Below are the code and all the weights of a small trained network. Each question names an input and a class and asks about switching units off, where a switched-off unit gives its printed mean instead of its output.

import numpy as np


def w(rows, s, z=0):
    codes = np.array(rows[::2]) - 128.0
    scale = np.full(codes.shape[1], s)
    scale[-1] = z or s
    return codes * scale


def norm(h):
    return h / np.sqrt((h * h).mean(-1, keepdims=True) + 1e-5)


def f(y):
    return np.maximum(y, 0)


def log_softmax(a):
    a = a - a.max(-1, keepdims=True)
    return a - np.log(np.exp(a).sum(-1, keepdims=True))


def net(x, mask):
    res = np.array(x, float).reshape(1, 3) / 4 @ E
    u = 0
    for l in range(4):
        y = f(norm(res) @ A[l][:, :-1].T + A[l][:, -1])
        res = res + np.where(mask[u : u + 3], y, B[l][:, -1]) @ B[l][:, :-1]
        u += 3
    return log_softmax(norm(res)[-1] @ U[:, :-1].T + U[:, -1])


A, B = {}, {}
E = w([
[12,97,76,111,167,61,114,74,177,175,180],'x0',
[161,145,253,147,103,30,169,86,228,200,93],'x1',
[134,254,128,143,189,168,83,189,65,173,71],'x2',
],0.0083)
A[0] = w([
[125,181,28,90,40,162,124,194,157,93,198,5],'L0N1',
[127,197,200,115,169,141,63,162,19,170,45,138],'L0N2',
[227,99,182,73,101,202,254,210,67,72,154,17],'L0N3',
],0.0054,0.0023)
B[0] = w([
[92,89,150,85,177,30,139,251,90,86,133,175],'L0N1',
[103,125,99,118,89,135,76,175,143,186,176,255],'L0N2',
[148,176,64,235,64,162,138,112,162,96,119,240],'L0N3',
],0.011,0.0064)
A[1] = w([
[93,151,115,75,61,114,164,69,190,250,113,216],'L1N1',
[90,74,71,108,146,168,185,93,49,3,156,3],'L1N2',
[170,64,126,131,181,39,133,8,178,148,156,40],'L1N3',
],0.0062,0.0015)
B[1] = w([
[156,145,126,72,251,129,121,176,122,126,145,255],'L1N1',
[142,141,232,106,55,83,90,97,80,117,58,207],'L1N2',
[139,45,72,129,183,162,195,125,178,104,109,228],'L1N3',
],0.012,0.006)
A[2] = w([
[57,150,160,188,196,48,106,91,93,108,131,112],'L2N1',
[82,243,197,176,148,112,96,79,162,184,169,67],'L2N2',
[149,152,106,179,77,142,208,102,253,73,123,255],'L2N3',
],0.0061,0.0017)
B[2] = w([
[120,108,187,104,121,98,163,99,134,15,16,159],'L2N1',
[157,88,207,214,104,72,122,123,113,133,10,172],'L2N2',
[145,183,115,160,156,127,151,37,123,61,98,255],'L2N3',
],0.011,0.0055)
A[3] = w([
[20,83,74,74,67,144,71,177,1,17,157,246],'L3N1',
[75,124,134,74,221,79,94,90,26,183,164,220],'L3N2',
[134,198,195,135,127,111,112,253,103,228,60,137],'L3N3',
],0.0055,0.0011)
B[3] = w([
[47,150,84,85,98,212,215,155,213,240,184,253],'L3N1',
[255,160,126,221,30,84,143,84,91,38,160,189],'L3N2',
[144,46,232,243,234,5,8,77,78,211,107,245],'L3N3',
],0.0087,0.0068)
U = w([
[167,139,192,166,190,7,8,155,81,200,85,178],'0',
[82,159,55,149,118,227,80,179,93,249,238,175],'1',
[157,138,166,88,139,141,99,140,68,98,193,33],'2',
[240,185,112,223,23,184,144,88,131,33,92,169],'3',
[19,105,146,30,26,119,190,129,138,121,110,168],'4',
[167,159,133,64,119,122,64,114,94,109,192,23],'5',
[163,137,138,82,112,152,85,65,108,169,167,2],'6',
[159,80,111,71,240,83,206,78,171,82,114,166],'7',
],0.011,0.0058)

Each question gives the input, the list of numbers given to net, and the class t.
The units are the neurons (one row each of A and B). Each row of codes is followed by its name. A weight is (code - 128) times the scale printed after its matrix; where a second scale follows, it is the last column's (A, B and U).
mask holds one flag per neuron, layer by layer. A switched-off neuron (its flag False) gives its mean, the last column of its row in B, instead of its output. The means were averaged over made-up inputs and are rounded, as every weight is.
A unit's drop is (log p(t) with every unit on - log p(t) with that unit switched off) / (log p(t) with every unit on - log p(t) with every unit switched off).
The circuit of an input: a set's keep is (log p(t) with only the set's units on - log p(t) with every unit switched off) / (log p(t) with every unit on - log p(t) with every unit switched off). Starting from all 12 units, units are removed one at a time, each time the one whose removal leaves the highest keep (on an exact tie, the one counted first), for as long as the keep stays at least 0.8.
units of the circuit, in order: the units of the circuit, biggest drop first
most important unit: the unit with the biggest drop
top k neurons: the k neurons with the biggest drops, biggest first
top k neurons in layer l: the k neurons of layer l with the biggest drops, biggest first
drop when u is switched off: that unit's drop, to one decimal
input [5,-1,2], class 7: top 3 neurons	(L0N2, L0N3, L2N1)
input [-3,-1,3], class 1: most important unit	L0N2
input [1,7,0], class 7: units of the circuit, in order	(L1N3, L0N2)
input [-3,-8,-8], class 4: units of the circuit, in order	(L1N2, L3N1)
input [-4,-6,-1], class 1: top 2 neurons in layer 0	(L0N1, L0N3)
input [2,8,2], class 7: units of the circuit, in order	(L1N3, L0N2, L1N2)
input [7,4,3], class 7: top 2 neurons	(L1N3, L0N2)
input [-7,-8,0], class 1: top 3 neurons	(L3N1, L0N1, L2N3)
input [-5,-2,4], class 1: top 2 neurons	(L0N2, L1N2)
input [-5,-6,-1], class 1: top 2 neurons in layer 2	(L2N3, L2N2)
input [-6,-6,8], class 1: drop when L3N1 is switched off	0.1
input [0,-6,-7], class 4: drop when L1N2 is switched off	0.2
input [8,5,3], class 7: drop when L1N3 is switched off	0.5
input [7,-6,2], class 4: top neuron	(L2N1)
input [-1,-2,-1], class 4: top 2 neurons in layer 3	(L3N1, L3N2)
